Here is a tiny trained network, its code and every weight. The questions are about switching its units off for an input and a target symbol, where a switched-off unit gives its printed mean instead of its output.

import numpy as np


def w(rows, s, z=0):
    codes = np.array(rows[::2]) - 128.0
    scale = np.full(codes.shape[1], s)
    scale[-1] = z or s
    return codes * scale


def f(y):
    return y / 2 * (1 + np.tanh(0.7978845608 * (y + 0.044715 * y**3)))


def softmax(a):
    e = np.exp(a - a.max(-1, keepdims=True))
    return e / e.sum(-1, keepdims=True)


def log_softmax(a):
    a = a - a.max(-1, keepdims=True)
    return a - np.log(np.exp(a).sum(-1, keepdims=True))


def net(x, mask):
    ids = ['αβγεζηθλμξπστψω'.index(c) for c in x.split()]
    T = len(ids)
    res = E[ids] + P[:T]
    q, k, v = (res @ M[0].T for M in (Q, K, V))
    z = softmax(np.where(np.tri(T) > 0, q @ k.T / 4**0.5, -1e9)) @ v
    res = res + np.where(mask[0], z, O[0][:, -1]) @ O[0][:, :-1]
    y = f(res @ A[0][:, :-1].T + A[0][:, -1])
    res = res + np.where(mask[1:13], y, B[0][:, -1]) @ B[0][:, :-1]
    return log_softmax(res[-1] @ U[:, :-1].T + U[:, -1])


Q, K, V, O, A, B = {}, {}, {}, {}, {}, {}
E = w([
[119,127,154,145,93],'α',
[90,131,147,164,120],'β',
[164,137,123,193,120],'γ',
[146,48,97,85,138],'ε',
[187,170,72,104,129],'ζ',
[85,157,133,142,167],'η',
[87,106,113,158,104],'θ',
[165,198,64,119,112],'λ',
[168,122,126,186,132],'μ',
[77,200,124,141,125],'ξ',
[122,75,107,129,86],'π',
[105,73,49,211,168],'σ',
[150,186,9,110,134],'τ',
[99,81,105,121,202],'ψ',
[153,187,36,96,205],'ω',
],0.016)
P = w([
[197,150,105,255,141],'0',
[170,159,83,212,134],'1',
[150,161,75,183,128],'2',
[127,168,59,156,121],'3',
[106,168,55,136,112],'4',
[87,167,57,121,109],'5',
[63,164,54,103,109],'6',
[52,161,63,87,103],'7',
[41,163,53,83,92],'8',
],0.0076)
Q[0] = w([
[145,18,197,155,132],'head 1',
[107,65,153,209,110],'head 1',
[74,140,126,206,109],'head 1',
[138,89,252,117,145],'head 1',
],0.017)
K[0] = w([
[254,126,69,192,156],'head 1',
[162,146,22,147,165],'head 1',
[52,183,27,114,180],'head 1',
[209,174,125,234,125],'head 1',
],0.012)
V[0] = w([
[89,73,220,150,61],'head 1',
[41,83,88,209,163],'head 1',
[142,34,100,108,229],'head 1',
[104,187,165,134,248],'head 1',
],0.012)
O[0] = w([
[200,158,70,148,224,10],'head 1',
[7,118,39,151,168,201],'head 1',
[68,18,137,39,181,110],'head 1',
[52,216,226,75,179,158],'head 1',
],0.012,0.011)
A[0] = w([
[242,158,134,162,89,182],'neuron 1',
[183,254,131,156,85,141],'neuron 2',
[93,199,194,121,207,72],'neuron 3',
[209,53,204,88,90,138],'neuron 4',
[96,59,152,14,138,152],'neuron 5',
[76,50,107,25,116,137],'neuron 6',
[105,215,111,171,189,198],'neuron 7',
[228,113,105,137,91,191],'neuron 8',
[194,51,79,106,103,255],'neuron 9',
[120,104,67,222,64,114],'neuron 10',
[154,173,62,202,91,109],'neuron 11',
[70,141,188,93,162,204],'neuron 12',
],0.0077,0.0064)
B[0] = w([
[235,85,142,113,164,156],'neuron 1',
[154,175,237,118,154,205],'neuron 2',
[143,133,86,136,40,183],'neuron 3',
[125,255,36,112,124,136],'neuron 4',
[175,138,173,130,179,201],'neuron 5',
[138,94,200,118,156,237],'neuron 6',
[137,151,87,92,163,250],'neuron 7',
[227,138,108,103,68,150],'neuron 8',
[172,95,68,68,45,166],'neuron 9',
[114,77,145,212,119,226],'neuron 10',
[136,157,148,204,183,204],'neuron 11',
[178,146,114,76,102,240],'neuron 12',
],0.0085,0.011)
U = w([
[235,132,91,130,189,153],'α',
[102,147,76,165,255,57],'β',
[144,100,149,199,177,195],'γ',
[184,35,73,51,113,248],'ε',
[200,142,110,92,31,80],'ζ',
[77,188,31,41,87,237],'η',
[86,96,9,197,160,89],'θ',
[181,128,187,152,89,83],'λ',
[134,101,112,165,136,238],'μ',
[102,212,186,170,174,19],'ξ',
[159,80,24,160,61,137],'π',
[48,56,96,163,196,74],'σ',
[65,90,146,180,2,44],'τ',
[116,97,169,88,239,254],'ψ',
[131,123,225,59,94,30],'ω',
],0.0053,0.0032)

Each question gives the input, a string of symbols that net reads in full, and the target symbol t.
The units are the heads (4 rows each of Q, K, V and O) and the neurons (one row each of A and B). Each row of codes is followed by its name. A weight is (code - 128) times the scale printed after its matrix; where a second scale follows, it is the last column's (O, A, B and U).
mask holds one flag per unit, heads first, then neurons. A switched-off unit (its flag False) gives its mean, the last column of its rows in O or B, instead of its output. The means were averaged over made-up inputs and are rounded, as every weight is.
A unit's drop is (log p(t) with every unit on - log p(t) with that unit switched off) / (log p(t) with every unit on - log p(t) with every unit switched off).
The circuit of an input: a set's keep is (log p(t) with only the set's units on - log p(t) with every unit switched off) / (log p(t) with every unit on - log p(t) with every unit switched off). Starting from the 12 units with the biggest drops (on a tie, the unit counted first), units are removed one at a time, each time the one whose removal leaves the highest keep (on an exact tie, the one counted first), for as long as the keep stays at least 0.8.
units of the circuit, in order: the units of the circuit, biggest drop first
top k neurons: the k neurons with the biggest drops, biggest first
drop of u: that unit's drop, to one decimal
input ζ σ ζ α ψ τ, target ψ: units of the circuit, in order => head 1; neuron 6
input β ξ γ, target ξ: top neuron => neuron 2
input λ λ γ, target λ: top 2 neurons => neuron 2; neuron 1
input ξ η τ η β η τ γ, target τ: units of the circuit, in order => head 1; neuron 7; neuron 5
input ζ ζ τ β η ψ, target ψ: units of the circuit, in order => head 1; neuron 6
input θ τ ε α η ξ τ π, target τ: units of the circuit, in order => head 1; neuron 7; neuron 10; neuron 1
input τ η ε θ α ω γ ζ, target α: units of the circuit, in order => head 1; neuron 1
input η ω ε, target ε: top 3 neurons => neuron 9; neuron 2; neuron 11
input γ α π γ, target π: units of the circuit, in order => head 1; neuron 9
input η θ θ, target θ: units of the circuit, in order => head 1; neuron 2; neuron 6
input τ μ τ, target τ: units of the circuit, in order => head 1; neuron 7
input η τ γ ε η η α, target η: units of the circuit, in order => head 1; neuron 10; neuron 11; neuron 2
input α η θ π, target π: top 2 neurons => neuron 9; neuron 2
input η τ γ ψ ξ τ, target ξ: top 2 neurons => neuron 2; neuron 11
input α ψ μ τ ζ, target ψ: top 2 neurons => neuron 6; neuron 5
input β η τ τ, target η: top neuron => neuron 10
input α η α, target η: top 2 neurons => neuron 6; neuron 10
input ξ η σ ζ β ε τ ω, target ε: top 2 neurons => neuron 9; neuron 11
input η τ γ π ζ τ λ γ, target τ: drop of neuron 7 => 0.1
input η η λ, target η: drop of head 1 => 0.9
